Below is a small trained network, with its code and all its weights. Each question gives an input and a class and asks what happens when units are switched off, that is, made to give their printed mean instead of their output.

import numpy as np


def w(rows, s, z=0):
    codes = np.array(rows[::2]) - 128.0
    scale = np.full(codes.shape[1], s)
    scale[-1] = z or s
    return codes * scale


def norm(h):
    return h / np.sqrt((h * h).mean(-1, keepdims=True) + 1e-5)


def f(y):
    return y / 2 * (1 + np.tanh(0.7978845608 * (y + 0.044715 * y**3)))


def log_softmax(a):
    a = a - a.max(-1, keepdims=True)
    return a - np.log(np.exp(a).sum(-1, keepdims=True))


def net(x, mask):
    res = np.array(x, float).reshape(1, 5) / 4 @ E
    u = 0
    for l in range(4):
        y = f(norm(res) @ A[l][:, :-1].T + A[l][:, -1])
        res = res + np.where(mask[u : u + 11], y, B[l][:, -1]) @ B[l][:, :-1]
        u += 11
    return log_softmax(norm(res)[-1] @ U[:, :-1].T + U[:, -1])


A, B = {}, {}
E = w([
[128,127,126],'x0',
[128,130,131],'x1',
[104,3,223],'x2',
[128,112,104],'x3',
[5,160,160],'x4',
],0.0071)
A[0] = w([
[155,75,204,115],'L0N0',
[38,146,124,66],'L0N1',
[121,197,71,95],'L0N2',
[143,106,139,82],'L0N3',
[254,135,182,25],'L0N4',
[97,34,167,123],'L0N5',
[105,90,53,58],'L0N6',
[63,149,176,46],'L0N7',
[140,158,156,40],'L0N8',
[91,93,118,6],'L0N9',
[110,95,77,204],'L0N10',
],0.012,0.0017)
B[0] = w([
[168,176,130,227],'L0N0',
[80,108,19,195],'L0N1',
[212,189,182,225],'L0N2',
[188,115,83,134],'L0N3',
[109,49,1,216],'L0N4',
[166,245,173,253],'L0N5',
[110,154,138,131],'L0N6',
[122,125,43,183],'L0N7',
[187,125,112,118],'L0N8',
[140,126,145,130],'L0N9',
[192,129,115,148],'L0N10',
],0.0068,0.0051)
A[1] = w([
[117,128,107,93],'L1N0',
[138,182,60,129],'L1N1',
[138,22,236,174],'L1N2',
[125,149,118,85],'L1N3',
[162,177,79,183],'L1N4',
[162,254,213,161],'L1N5',
[137,150,143,111],'L1N6',
[214,161,81,159],'L1N7',
[176,193,197,151],'L1N8',
[63,88,49,101],'L1N9',
[75,23,222,255],'L1N10',
],0.0081,0.003)
B[1] = w([
[133,119,131,123],'L1N0',
[153,92,183,193],'L1N1',
[196,224,105,146],'L1N2',
[186,95,125,127],'L1N3',
[71,104,240,212],'L1N4',
[152,51,180,253],'L1N5',
[143,111,130,134],'L1N6',
[85,108,174,230],'L1N7',
[167,79,172,201],'L1N8',
[82,53,213,150],'L1N9',
[127,254,91,141],'L1N10',
],0.0073,0.0057)
A[2] = w([
[194,203,239,160],'L2N0',
[135,221,84,142],'L2N1',
[97,139,167,125],'L2N2',
[160,239,154,60],'L2N3',
[211,194,110,74],'L2N4',
[165,182,103,86],'L2N5',
[134,181,139,65],'L2N6',
[102,171,125,94],'L2N7',
[233,33,124,81],'L2N8',
[114,2,179,254],'L2N9',
[162,177,233,71],'L2N10',
],0.0093,0.0021)
B[2] = w([
[186,91,239,255],'L2N0',
[253,111,114,126],'L2N1',
[69,64,82,143],'L2N2',
[178,120,160,156],'L2N3',
[111,217,157,150],'L2N4',
[194,247,144,125],'L2N5',
[194,123,134,129],'L2N6',
[221,89,75,126],'L2N7',
[67,93,24,215],'L2N8',
[67,39,198,207],'L2N9',
[136,144,169,212],'L2N10',
],0.0055,0.0081)
A[3] = w([
[182,71,9,143],'L3N0',
[142,86,138,121],'L3N1',
[196,140,168,76],'L3N2',
[121,103,163,65],'L3N3',
[159,125,140,106],'L3N4',
[126,145,164,127],'L3N5',
[104,53,91,5],'L3N6',
[70,152,117,221],'L3N7',
[107,96,102,102],'L3N8',
[60,181,144,113],'L3N9',
[145,156,149,30],'L3N10',
],0.012,0.0026)
B[3] = w([
[1,151,72,232],'L3N0',
[80,162,193,182],'L3N1',
[150,55,107,253],'L3N2',
[142,115,142,171],'L3N3',
[78,154,143,155],'L3N4',
[154,74,94,177],'L3N5',
[94,141,170,198],'L3N6',
[156,22,79,173],'L3N7',
[144,119,128,158],'L3N8',
[125,130,68,150],'L3N9',
[143,107,130,129],'L3N10',
],0.0085,0.0038)
U = w([
[247,203,205,74],'0',
[85,163,18,38],'1',
[130,106,164,250],'2',
],0.014,0.0013)

Each question gives the input, the list of numbers given to net, and the class t.
The units are the neurons (one row each of A and B). Each row of codes is followed by its name. A weight is (code - 128) times the scale printed after its matrix; where a second scale follows, it is the last column's (A, B and U).
mask holds one flag per neuron, layer by layer. A switched-off neuron (its flag False) gives its mean, the last column of its row in B, instead of its output. The means were averaged over made-up inputs and are rounded, as every weight is.
A unit's drop is (log p(t) with every unit on - log p(t) with that unit switched off) / (log p(t) with every unit on - log p(t) with every unit switched off).
The circuit of an input: a set's keep is (log p(t) with only the set's units on - log p(t) with every unit switched off) / (log p(t) with every unit on - log p(t) with every unit switched off). Starting from the 12 units with the biggest drops (on a tie, the unit counted first), units are removed one at a time, each time the one whose removal leaves the highest keep (on an exact tie, the one counted first), for as long as the keep stays at least 0.8.
circuit, biggest first: the units of the circuit, biggest drop first
top k neurons: the k neurons with the biggest drops, biggest first
top k neurons in layer l: the k neurons of layer l with the biggest drops, biggest first
drop when u is switched off: that unit's drop, to one decimal
input [-8,5,-6,-7,-5], class 2: circuit, biggest first => L0N5
input [-1,1,-6,-2,-8], class 1: top 2 neurons => L0N4, L0N5
input [-4,-7,5,2,-4], class 0: top 3 neurons => L0N1, L1N2, L0N7
input [6,-1,6,-7,7], class 1: top 2 neurons in layer 3 => L3N9, L3N7
input [-5,0,-1,1,-2], class 1: circuit, biggest first => L0N4, L2N0
input [-4,-2,4,1,5], class 1: top 3 neurons => L0N7, L0N1, L0N2
input [-6,5,8,-8,-5], class 0: circuit, biggest first => L1N2, L1N10
input [0,-1,4,-5,6], class 1: top 3 neurons => L0N1, L0N2, L0N7
input [-8,-8,-7,5,7], class 0: top 2 neurons in layer 2 => L2N1, L2N8
input [-2,3,5,-5,-6], class 1: top 3 neurons => L0N4, L0N2, L2N8
input [1,-5,-5,-6,-6], class 1: top 4 neurons => L0N5, L0N4, L2N8, L0N0
input [7,8,5,3,4], class 0: top 2 neurons => L0N4, L1N10
input [-8,7,-4,3,8], class 1: top 2 neurons in layer 2 => L2N0, L2N9
input [7,5,-3,3,1], class 0: circuit, biggest first => L0N2
input [-1,-2,4,-6,-8], class 1: drop when L0N4 is switched off => 1.2
input [7,-2,6,8,-8], class 1: drop when L0N4 is switched off => 1.0
input [-4,7,5,6,-7], class 1: drop when L0N4 is switched off => 1.3
